Here is a tiny trained network, its code and every weight. The questions are about switching its units off for an input and a target symbol, where a switched-off unit gives its printed mean instead of its output.

import numpy as np


def w(rows, s, z=0):
    codes = np.array(rows[::2]) - 128.0
    scale = np.full(codes.shape[1], s)
    scale[-1] = z or s
    return codes * scale


def norm(h):
    return h / np.sqrt((h * h).mean(-1, keepdims=True) + 1e-5)


def f(y):
    return np.maximum(y, 0)


def softmax(a):
    e = np.exp(a - a.max(-1, keepdims=True))
    return e / e.sum(-1, keepdims=True)


def log_softmax(a):
    a = a - a.max(-1, keepdims=True)
    return a - np.log(np.exp(a).sum(-1, keepdims=True))


def net(x, mask):
    ids = ['αγδεζπφ'.index(c) for c in x.split()]
    T = len(ids)
    res = E[ids] + P[:T]
    u = 0
    for l in range(2):
        q, k, v = (norm(res) @ M[l].T for M in (Q, K, V))
        z = softmax(np.where(np.tri(T) > 0, q @ k.T / 2**0.5, -1e9)) @ v
        res = res + np.where(mask[u], z, O[l][:, -1]) @ O[l][:, :-1]
        u += 1
        y = f(norm(res) @ A[l][:, :-1].T + A[l][:, -1])
        res = res + np.where(mask[u : u + 8], y, B[l][:, -1]) @ B[l][:, :-1]
        u += 8
    return log_softmax(norm(res)[-1] @ U[:, :-1].T + U[:, -1])


Q, K, V, O, A, B = {}, {}, {}, {}, {}, {}
E = w([
[122,147,115,135,219],'α',
[115,123,97,144,216],'γ',
[125,170,90,130,225],'δ',
[105,181,107,133,236],'ε',
[106,59,83,132,209],'ζ',
[93,182,47,85,69],'π',
[5,71,237,107,93],'φ',
],0.012)
P = w([
[178,98,145,159,67],'0',
[39,82,119,170,157],'1',
[151,84,169,87,108],'2',
[33,6,147,154,77],'3',
[143,144,135,109,132],'4',
[1,177,114,69,136],'5',
],0.013)
Q[0] = w([
[74,189,41,1,184],'L0H1',
[235,88,170,65,194],'L0H1',
],0.0093)
K[0] = w([
[128,121,172,7,97],'L0H1',
[80,17,100,117,81],'L0H1',
],0.013)
V[0] = w([
[107,177,3,137,91],'L0H1',
[107,185,159,227,169],'L0H1',
],0.0066)
O[0] = w([
[155,74,128,6,126,2],'L0H1',
[82,195,178,168,53,179],'L0H1',
],0.012,0.0029)
A[0] = w([
[122,118,178,113,80,28],'L0N1',
[191,177,145,112,122,75],'L0N2',
[91,100,127,109,66,109],'L0N3',
[107,128,114,106,78,98],'L0N4',
[219,108,84,109,96,101],'L0N5',
[154,112,123,115,78,4],'L0N6',
[126,104,113,153,164,125],'L0N7',
[254,125,110,56,98,106],'L0N8',
],0.018,0.0036)
B[0] = w([
[154,171,135,82,82,144],'L0N1',
[205,192,112,154,126,139],'L0N2',
[156,155,151,152,169,176],'L0N3',
[133,71,148,134,198,144],'L0N4',
[82,95,121,252,151,143],'L0N5',
[168,74,104,163,185,130],'L0N6',
[159,155,150,89,157,254],'L0N7',
[36,64,105,118,131,148],'L0N8',
],0.015,0.0069)
Q[1] = w([
[123,69,175,215,114],'L1H1',
[5,103,78,128,164],'L1H1',
],0.012)
K[1] = w([
[131,192,73,249,110],'L1H1',
[213,150,40,157,209],'L1H1',
],0.012)
V[1] = w([
[52,155,1,140,191],'L1H1',
[180,68,133,191,172],'L1H1',
],0.011)
O[1] = w([
[241,205,80,238,53,129],'L1H1',
[185,2,3,36,16,255],'L1H1',
],0.0073,0.0057)
A[1] = w([
[155,99,80,148,1,85],'L1N1',
[120,98,99,26,129,140],'L1N2',
[121,117,69,57,28,3],'L1N3',
[67,47,80,145,89,234],'L1N4',
[115,195,121,92,88,173],'L1N5',
[93,144,86,128,162,124],'L1N6',
[84,172,188,65,18,75],'L1N7',
[171,109,174,117,111,34],'L1N8',
],0.014,0.0041)
B[1] = w([
[133,80,192,129,117,168],'L1N1',
[121,75,118,172,77,228],'L1N2',
[161,255,208,43,154,160],'L1N3',
[121,192,72,110,130,254],'L1N4',
[67,65,101,141,109,159],'L1N5',
[170,118,162,122,144,195],'L1N6',
[172,119,45,152,193,146],'L1N7',
[130,158,164,66,103,133],'L1N8',
],0.016,0.0087)
U = w([
[50,54,59,92,101,112],'α',
[92,250,120,228,170,91],'γ',
[63,65,185,59,230,116],'δ',
[178,172,149,36,135,229],'ε',
[187,214,102,238,100,77],'ζ',
[33,147,215,202,97,254],'π',
[223,35,110,122,111,60],'φ',
],0.015,0.0052)

Each question gives the input, a string of symbols that net reads in full, and the target symbol t.
The units are the heads (2 rows each of Q, K, V and O) and the neurons (one row each of A and B). Each row of codes is followed by its name. A weight is (code - 128) times the scale printed after its matrix; where a second scale follows, it is the last column's (O, A, B and U).
mask holds one flag per unit, layer by layer, with each layer's heads first. A switched-off unit (its flag False) gives its mean, the last column of its rows in O or B, instead of its output. The means were averaged over made-up inputs and are rounded, as every weight is.
A unit's drop is (log p(t) with every unit on - log p(t) with that unit switched off) / (log p(t) with every unit on - log p(t) with every unit switched off).
The circuit of an input: a set's keep is (log p(t) with only the set's units on - log p(t) with every unit switched off) / (log p(t) with every unit on - log p(t) with every unit switched off). Starting from the 12 units with the biggest drops (on a tie, the unit counted first), units are removed one at a time, each time the one whose removal leaves the highest keep (on an exact tie, the one counted first), for as long as the keep stays at least 0.8.
circuit, biggest first: the units of the circuit, biggest drop first
unit that matters most: the unit with the biggest drop
top k neurons: the k neurons with the biggest drops, biggest first
k most important neurons of layer l: the k neurons of layer l with the biggest drops, biggest first
input α γ α ζ, target γ: circuit, biggest first	(L0H1; L1N4)
input δ ε γ δ φ ε, target α: circuit, biggest first	(L1N5)
input α γ ζ δ α, target φ: 2 most important neurons of layer 1	(L1N4; L1N3)
input γ π ζ δ δ α, target ε: top 3 neurons	(L1N3; L0N3; L1N6)
input γ φ α φ, target α: 2 most important neurons of layer 1	(L1N7; L1N4)
input φ γ γ, target δ: top 2 neurons	(L0N1; L0N7)
input δ γ γ π, target δ: top 2 neurons	(L0N3; L0N4)
input γ δ γ γ γ γ, target α: 2 most important neurons of layer 0	(L0N7; L0N5)
input ζ δ α, target φ: top 2 neurons	(L1N4; L1N2)
input γ α γ δ α, target ζ: 2 most important neurons of layer 1	(L1N3; L1N4)
input ε ζ φ δ, target π: top 2 neurons	(L0N3; L1N4)
input ζ γ α ζ, target ε: circuit, biggest first	(L1N3; L1H1)
input α γ ε, target γ: circuit, biggest first	(L1H1; L0H1)
input δ α γ ζ, target δ: top 3 neurons	(L0N3; L0N4; L1N2)
input α δ α, target ζ: circuit, biggest first	(L0H1)
input α γ δ π δ γ, target δ: top 2 neurons	(L0N8; L1N6)
input α π ζ γ ζ ζ, target ε: circuit, biggest first	(L1H1; L1N3)
input ζ γ α α, target ε: top 2 neurons	(L1N3; L0N5)
input γ ζ δ, target φ: top 2 neurons	(L0N2; L1N4)
input γ ε δ γ γ α, target δ: top 3 neurons	(L1N4; L1N6; L1N2)
input α α δ, target ζ: circuit, biggest first	(L1H1; L0N2)
input δ α ζ π δ γ, target ε: circuit, biggest first	(L0H1; L1N3; L1H1)
input γ α ζ α γ, target φ: circuit, biggest first	(L1N4)
input ε α α, target γ: circuit, biggest first	(L0H1; L1H1)
input γ ε δ, target γ: circuit, biggest first	(L1H1; L0H1; L1N2)
input γ δ ε, target γ: circuit, biggest first	(L1H1; L1N2; L0H1)
input δ γ α γ α π, target γ: circuit, biggest first	(L0H1; L1H1; L0N3)
input γ γ γ δ ζ α, target α: unit that matters most	L0N7
input ζ ζ ε φ, target ε: top 2 neurons	(L0N5; L1N3)
input ζ π γ ε, target ε: circuit, biggest first	(L1H1; L1N3)
